Here is a tiny trained network, its code and every weight. The questions are about switching its units off for an input and a target symbol, where a switched-off unit gives its printed mean instead of its output.

import numpy as np


def w(rows, s, z=0):
    codes = np.array(rows[::2]) - 128.0
    scale = np.full(codes.shape[1], s)
    scale[-1] = z or s
    return codes * scale


def norm(h):
    return h / np.sqrt((h * h).mean(-1, keepdims=True) + 1e-5)


def softmax(a):
    e = np.exp(a - a.max(-1, keepdims=True))
    return e / e.sum(-1, keepdims=True)


def log_softmax(a):
    a = a - a.max(-1, keepdims=True)
    return a - np.log(np.exp(a).sum(-1, keepdims=True))


def net(x, mask):
    ids = ['ΓΘΞΣΩαβδεζηλμπτ'.index(c) for c in x.split()]
    T = len(ids)
    res = E[ids] + P[:T]
    u = 0
    for l in range(3):
        r = norm(res)
        for j in range(2):
            rows = slice(4 * j, 4 * j + 4)
            q, k, v = (r @ M[l][rows].T for M in (Q, K, V))
            z = softmax(np.where(np.tri(T) > 0, q @ k.T / 4**0.5, -1e9)) @ v
            o = O[l][rows]
            res = res + np.where(mask[u + j], z, o[:, -1]) @ o[:, :-1]
        u += 2
    return log_softmax(norm(res)[-1] @ U[:, :-1].T + U[:, -1])


Q, K, V, O = {}, {}, {}, {}
E = w([
[153,135,109,119],'Γ',
[141,101,153,62],'Θ',
[106,101,142,122],'Ξ',
[158,166,189,125],'Σ',
[171,111,191,95],'Ω',
[104,153,225,69],'α',
[98,94,146,124],'β',
[84,130,158,138],'δ',
[56,171,119,211],'ε',
[242,155,115,174],'ζ',
[151,126,118,98],'η',
[110,80,147,124],'λ',
[93,161,62,14],'μ',
[88,157,71,2],'π',
[146,58,75,164],'τ',
],0.0078)
P = w([
[100,136,71,130],'0',
[87,117,253,64],'1',
[97,128,231,95],'2',
[99,122,218,110],'3',
[105,132,204,123],'4',
[105,133,194,125],'5',
],0.005)
Q[0] = w([
[125,87,135,109],'0.h0',
[177,143,190,155],'0.h0',
[128,147,42,129],'0.h0',
[70,137,119,120],'0.h0',
[227,78,11,64],'0.h1',
[136,67,63,121],'0.h1',
[147,202,45,99],'0.h1',
[114,84,144,142],'0.h1',
],0.012)
K[0] = w([
[117,130,111,141],'0.h0',
[190,128,122,177],'0.h0',
[65,133,185,112],'0.h0',
[131,127,112,79],'0.h0',
[130,132,80,4],'0.h1',
[110,88,116,82],'0.h1',
[98,186,114,50],'0.h1',
[132,91,134,153],'0.h1',
],0.014)
V[0] = w([
[205,162,204,127],'0.h0',
[218,19,118,96],'0.h0',
[138,122,105,46],'0.h0',
[88,113,125,254],'0.h0',
[87,228,143,161],'0.h1',
[66,192,136,169],'0.h1',
[1,160,124,193],'0.h1',
[175,218,114,126],'0.h1',
],0.0072)
O[0] = w([
[154,150,189,176,188],'0.h0',
[254,93,148,58,186],'0.h0',
[156,175,124,83,194],'0.h0',
[79,32,96,166,1],'0.h0',
[89,153,180,196,110],'0.h1',
[75,136,180,175,101],'0.h1',
[7,105,194,140,73],'0.h1',
[169,152,139,223,102],'0.h1',
],0.0077,0.0039)
Q[1] = w([
[145,8,92,123],'1.h0',
[119,217,106,169],'1.h0',
[157,103,215,102],'1.h0',
[201,63,123,208],'1.h0',
[160,163,179,128],'1.h1',
[164,140,105,161],'1.h1',
[155,114,191,89],'1.h1',
[106,121,61,160],'1.h1',
],0.015)
K[1] = w([
[149,9,134,140],'1.h0',
[89,190,127,162],'1.h0',
[198,149,130,89],'1.h0',
[175,78,143,216],'1.h0',
[102,138,54,121],'1.h1',
[115,103,145,160],'1.h1',
[77,171,89,104],'1.h1',
[170,83,197,155],'1.h1',
],0.015)
V[1] = w([
[127,150,151,185],'1.h0',
[131,168,58,99],'1.h0',
[175,151,120,174],'1.h0',
[62,120,168,134],'1.h0',
[176,120,149,194],'1.h1',
[103,171,93,54],'1.h1',
[158,5,176,186],'1.h1',
[155,88,127,114],'1.h1',
],0.015)
O[1] = w([
[181,107,190,78,98],'1.h0',
[117,143,133,209,153],'1.h0',
[139,58,184,129,133],'1.h0',
[176,206,123,68,84],'1.h0',
[137,128,125,33,67],'1.h1',
[155,151,93,235,221],'1.h1',
[59,36,156,4,3],'1.h1',
[123,83,87,102,121],'1.h1',
],0.012,0.013)
Q[2] = w([
[134,124,74,168],'2.h0',
[194,137,236,210],'2.h0',
[134,224,187,88],'2.h0',
[97,84,203,40],'2.h0',
[124,5,153,52],'2.h1',
[155,120,184,210],'2.h1',
[66,166,79,103],'2.h1',
[90,193,76,118],'2.h1',
],0.014)
K[2] = w([
[141,128,115,77],'2.h0',
[6,128,157,81],'2.h0',
[131,127,211,158],'2.h0',
[108,130,119,236],'2.h0',
[148,178,247,173],'2.h1',
[199,133,71,133],'2.h1',
[60,134,136,77],'2.h1',
[73,112,108,89],'2.h1',
],0.017)
V[2] = w([
[151,182,108,126],'2.h0',
[196,136,38,170],'2.h0',
[133,6,135,143],'2.h0',
[35,157,82,174],'2.h0',
[220,115,119,37],'2.h1',
[136,162,98,104],'2.h1',
[216,167,80,206],'2.h1',
[155,103,142,132],'2.h1',
],0.013)
O[2] = w([
[145,146,143,76,159],'2.h0',
[208,110,69,68,186],'2.h0',
[159,93,60,231,81],'2.h0',
[69,59,96,74,160],'2.h0',
[209,84,175,174,75],'2.h1',
[161,153,119,101,127],'2.h1',
[147,59,161,8,250],'2.h1',
[129,86,153,145,129],'2.h1',
],0.013,0.016)
U = w([
[123,76,138,227,212],'Γ',
[164,120,79,83,51],'Θ',
[125,119,78,98,106],'Ξ',
[122,157,206,171,33],'Σ',
[193,107,99,65,31],'Ω',
[144,204,208,42,102],'α',
[74,113,105,75,84],'β',
[35,126,164,148,140],'δ',
[6,124,183,151,190],'ε',
[198,26,191,156,253],'ζ',
[89,67,63,151,120],'η',
[82,114,111,93,83],'λ',
[178,213,79,184,46],'μ',
[164,221,93,177,129],'π',
[89,70,66,114,255],'τ',
],0.011,0.0041)

Each question gives the input, a string of symbols that net reads in full, and the target symbol t.
The units are the heads (4 rows each of Q, K, V and O). Each row of codes is followed by its name. A weight is (code - 128) times the scale printed after its matrix; where a second scale follows, it is the last column's (O and U).
mask holds one flag per head, layer by layer. A switched-off head (its flag False) gives its mean, the last column of its rows in O, instead of its output. The means were averaged over made-up inputs and are rounded, as every weight is.
A unit's drop is (log p(t) with every unit on - log p(t) with that unit switched off) / (log p(t) with every unit on - log p(t) with every unit switched off).
The circuit of an input: a set's keep is (log p(t) with only the set's units on - log p(t) with every unit switched off) / (log p(t) with every unit on - log p(t) with every unit switched off). Starting from all 6 units, units are removed one at a time, each time the one whose removal leaves the highest keep (on an exact tie, the one counted first), for as long as the keep stays at least 0.8.
units of the circuit, in order: the units of the circuit, biggest drop first
most important unit: the unit with the biggest drop
heads that matter: for each layer, one digit per head in row order, 1 if its drop is at least 0.15 and else 0, layers parted by /
input μ β Σ Ω, target π: units of the circuit, in order : (1.h1)
input α Γ δ, target α: units of the circuit, in order : (1.h0 0.h1)
input ζ ζ Γ, target Γ: units of the circuit, in order : (2.h0 2.h1 1.h1 0.h0)
input Ω τ δ Ω ζ η, target ζ: heads that matter : 10 / 00 / 01
input α Ω α ζ β, target ζ: units of the circuit, in order : (1.h0 0.h1)
input α δ ζ, target α: heads that matter : 01 / 01 / 10
input α Θ π β, target α: heads that matter : 01 / 10 / 11
input Ξ τ λ, target τ: heads that matter : 10 / 01 / 00
input ε Θ Ξ Θ Θ, target ε: units of the circuit, in order : (0.h1 2.h0)
input Ω α λ λ, target ζ: units of the circuit, in order : (0.h0 2.h1 1.h1)
input ζ α Θ, target Γ: units of the circuit, in order : (2.h0 2.h1 1.h1 0.h0)
input ζ Ω Ξ λ, target ζ: units of the circuit, in order : (0.h1 1.h0)
input ζ β Γ Ω, target Γ: heads that matter : 00 / 01 / 11
input π α η, target π: most important unit : 1.h1
input ζ Ω τ α ζ, target Γ: units of the circuit, in order : (1.h1 2.h0 2.h1 0.h0)
input α δ β, target α: units of the circuit, in order : (1.h0 0.h1 2.h0)
input α π α Γ, target α: units of the circuit, in order : (2.h0 1.h0 0.h1)
input Ω Γ Ω, target ζ: heads that matter : 10 / 10 / 01
input α ζ Ω ζ β, target ζ: heads that matter : 00 / 10 / 01
input α μ Θ ζ Ξ, target ζ: heads that matter : 11 / 10 / 00
input Θ λ Ω ζ, target ζ: units of the circuit, in order : (1.h0)
input α Θ Ξ, target α: units of the circuit, in order : (0.h1 1.h0 2.h0)
input π α α, target π: heads that matter : 00 / 01 / 00
input δ α α, target ε: heads that matter : 11 / 01 / 10
input Γ α Ω ζ ζ α, target ζ: heads that matter : 01 / 10 / 00
